Here is a tiny trained network, its code and every weight. The questions are about switching its units off for an input and a target symbol, where a switched-off unit gives its printed mean instead of its output.

import numpy as np


def w(rows, s, z=0):
    codes = np.array(rows[::2]) - 128.0
    scale = np.full(codes.shape[1], s)
    scale[-1] = z or s
    return codes * scale


def f(y):
    return y / 2 * (1 + np.tanh(0.7978845608 * (y + 0.044715 * y**3)))


def softmax(a):
    e = np.exp(a - a.max(-1, keepdims=True))
    return e / e.sum(-1, keepdims=True)


def log_softmax(a):
    a = a - a.max(-1, keepdims=True)
    return a - np.log(np.exp(a).sum(-1, keepdims=True))


def net(x, mask):
    ids = ['βγδεζηθλξστφψω'.index(c) for c in x.split()]
    T = len(ids)
    res = E[ids] + P[:T]
    u = 0
    for l in range(2):
        r = res
        for j in range(2):
            rows = slice(2 * j, 2 * j + 2)
            q, k, v = (r @ M[l][rows].T for M in (Q, K, V))
            z = softmax(np.where(np.tri(T) > 0, q @ k.T / 2**0.5, -1e9)) @ v
            o = O[l][rows]
            res = res + np.where(mask[u + j], z, o[:, -1]) @ o[:, :-1]
        u += 2
        y = f(res @ A[l][:, :-1].T + A[l][:, -1])
        res = res + np.where(mask[u : u + 12], y, B[l][:, -1]) @ B[l][:, :-1]
        u += 12
    return log_softmax(res[-1] @ U[:, :-1].T + U[:, -1])


Q, K, V, O, A, B = {}, {}, {}, {}, {}, {}
E = w([
[181,197,96],'β',
[158,180,130],'γ',
[58,2,133],'δ',
[78,124,101],'ε',
[156,127,112],'ζ',
[63,84,104],'η',
[165,225,155],'θ',
[103,147,178],'λ',
[74,73,144],'ξ',
[11,96,38],'σ',
[226,158,207],'τ',
[223,91,152],'φ',
[141,161,206],'ψ',
[136,157,72],'ω',
],0.02)
P = w([
[64,227,84],'0',
[144,103,179],'1',
[68,2,96],'2',
[122,72,49],'3',
[138,139,165],'4',
[94,113,99],'5',
[100,118,20],'6',
[78,90,134],'7',
[141,132,120],'8',
],0.0054)
Q[0] = w([
[184,100,184],'L0H1',
[255,136,139],'L0H1',
[187,61,72],'L0H2',
[108,131,20],'L0H2',
],0.0075)
K[0] = w([
[1,43,181],'L0H1',
[212,78,80],'L0H1',
[159,57,44],'L0H2',
[134,187,85],'L0H2',
],0.0067)
V[0] = w([
[80,95,40],'L0H1',
[155,191,57],'L0H1',
[69,170,254],'L0H2',
[75,236,66],'L0H2',
],0.0078)
O[0] = w([
[57,143,130,149],'L0H1',
[169,162,223,214],'L0H1',
[246,99,1,104],'L0H2',
[111,152,134,253],'L0H2',
],0.0089,0.003)
A[0] = w([
[132,90,159,85],'L0N1',
[115,111,112,175],'L0N2',
[123,138,156,59],'L0N3',
[136,115,162,87],'L0N4',
[134,52,116,185],'L0N5',
[248,100,124,95],'L0N6',
[110,95,155,207],'L0N7',
[78,80,137,252],'L0N8',
[115,139,169,49],'L0N9',
[89,135,99,175],'L0N10',
[168,143,148,119],'L0N11',
[99,114,167,91],'L0N12',
],0.018,0.004)
B[0] = w([
[79,162,7,135],'L0N1',
[154,76,168,158],'L0N2',
[28,147,3,128],'L0N3',
[58,132,52,125],'L0N4',
[103,238,145,194],'L0N5',
[87,126,173,242],'L0N6',
[149,128,143,179],'L0N7',
[210,159,176,253],'L0N8',
[114,154,116,136],'L0N9',
[139,55,213,199],'L0N10',
[94,52,35,192],'L0N11',
[185,116,29,154],'L0N12',
],0.0054,0.0066)
Q[1] = w([
[98,192,89],'L1H1',
[139,115,226],'L1H1',
[177,167,254],'L1H2',
[69,91,51],'L1H2',
],0.0084)
K[1] = w([
[69,130,117],'L1H1',
[123,107,215],'L1H1',
[44,238,246],'L1H2',
[181,100,118],'L1H2',
],0.013)
V[1] = w([
[182,184,134],'L1H1',
[202,254,36],'L1H1',
[18,211,149],'L1H2',
[162,179,37],'L1H2',
],0.0091)
O[1] = w([
[89,82,214,158],'L1H1',
[134,107,199,103],'L1H1',
[29,197,153,255],'L1H2',
[134,185,254,90],'L1H2',
],0.0097,0.0059)
A[1] = w([
[75,96,130,143],'L1N1',
[186,48,113,35],'L1N2',
[100,116,115,185],'L1N3',
[83,162,141,225],'L1N4',
[64,127,96,192],'L1N5',
[89,196,75,254],'L1N6',
[165,83,96,125],'L1N7',
[46,133,176,146],'L1N8',
[134,163,187,90],'L1N9',
[246,92,47,94],'L1N10',
[122,120,131,43],'L1N11',
[179,34,184,195],'L1N12',
],0.014,0.0025)
B[1] = w([
[129,253,27,154],'L1N1',
[143,71,115,144],'L1N2',
[208,177,150,146],'L1N3',
[172,125,139,225],'L1N4',
[226,208,201,192],'L1N5',
[117,71,147,234],'L1N6',
[4,119,16,140],'L1N7',
[131,148,117,247],'L1N8',
[81,75,139,198],'L1N9',
[147,23,87,164],'L1N10',
[60,206,192,121],'L1N11',
[190,202,118,161],'L1N12',
],0.0061,0.012)
U = w([
[12,79,157,113],'β',
[112,54,169,75],'γ',
[69,120,30,134],'δ',
[162,171,68,254],'ε',
[111,122,104,61],'ζ',
[109,165,21,81],'η',
[200,97,198,148],'θ',
[233,129,134,78],'λ',
[80,99,74,97],'ξ',
[176,231,2,62],'σ',
[205,105,97,58],'τ',
[83,105,77,166],'φ',
[232,109,132,183],'ψ',
[53,211,72,101],'ω',
],0.0074,0.0051)

Each question gives the input, a string of symbols that net reads in full, and the target symbol t.
The units are the heads (2 rows each of Q, K, V and O) and the neurons (one row each of A and B). Each row of codes is followed by its name. A weight is (code - 128) times the scale printed after its matrix; where a second scale follows, it is the last column's (O, A, B and U).
mask holds one flag per unit, layer by layer, with each layer's heads first. A switched-off unit (its flag False) gives its mean, the last column of its rows in O or B, instead of its output. The means were averaged over made-up inputs and are rounded, as every weight is.
A unit's drop is (log p(t) with every unit on - log p(t) with that unit switched off) / (log p(t) with every unit on - log p(t) with every unit switched off).
The circuit of an input: a set's keep is (log p(t) with only the set's units on - log p(t) with every unit switched off) / (log p(t) with every unit on - log p(t) with every unit switched off). Starting from the 12 units with the biggest drops (on a tie, the unit counted first), units are removed one at a time, each time the one whose removal leaves the highest keep (on an exact tie, the one counted first), for as long as the keep stays at least 0.8.
circuit, biggest first: the units of the circuit, biggest drop first
unit that matters most: the unit with the biggest drop
k most important neurons: the k neurons with the biggest drops, biggest first
k most important neurons of layer l: the k neurons of layer l with the biggest drops, biggest first
heads that matter: for each layer, one digit per head in row order, 1 if its drop is at least 0.15 and else 0, layers parted by /
drop of u: that unit's drop, to one decimal
input ω θ ω ζ η, target ω: 2 most important neurons => [L1N1, L0N8]
input σ λ ψ β σ δ, target σ: 2 most important neurons of layer 0 => [L0N10, L0N5]
input ω λ ω ω, target ω: circuit, biggest first => [L0H2, L1H2, L0H1]
input σ ε ω, target σ: heads that matter => 11 / 11
input ω η λ, target ω: circuit, biggest first => [L1H2, L0H2, L1N1]
input ω θ β ε σ ε δ, target ω: 2 most important neurons => [L0N5, L0N8]
input ω σ ζ, target ω: heads that matter => 11 / 01
input ω τ ω δ, target ω: unit that matters most => L0N8
input β θ η γ, target β: 2 most important neurons => [L1N9, L1N5]
input β γ ω, target β: circuit, biggest first => [L0H2, L1H2, L1H1]
input δ η δ, target δ: heads that matter => 10 / 11
input ω φ τ σ, target ω: 3 most important neurons => [L0N8, L0N10, L1N1]
input θ β η β, target θ: circuit, biggest first => [L1H1, L1H2, L0H2]
input δ λ η ξ, target δ: 2 most important neurons => [L0N10, L1N7]
input ω ω ψ β λ ω τ ε, target ω: 4 most important neurons => [L1N1, L0N11, L0N8, L1N8]
input ω ε ε, target ω: 2 most important neurons of layer 0 => [L0N8, L0N11]
input ω ξ β σ, target ω: circuit, biggest first => [L0H2, L1N1]
input σ τ τ, target σ: unit that matters most => L0N6
input θ ω γ, target θ: heads that matter => 01 / 11
input β γ β, target β: heads that matter => 01 / 11
input σ β ε, target σ: 2 most important neurons of layer 0 => [L0N10, L0N11]
input β η θ θ ω, target β: 2 most important neurons => [L1N9, L1N5]
input ω ω η ε ζ θ, target ω: 2 most important neurons of layer 1 => [L1N8, L1N10]
input σ ω δ, target σ: most important neuron => [L0N10]
input ω ε ζ ω ψ ω, target ω: 2 most important neurons => [L0N11, L1N1]
input θ β ω, target θ: drop of L1N3 => 0.0
input ω ξ ω β, target ω: drop of L0H1 => 0.4
input θ β γ λ β, target θ: drop of L1H1 => 0.5
input β λ β, target β: drop of L0N5 => -0.1
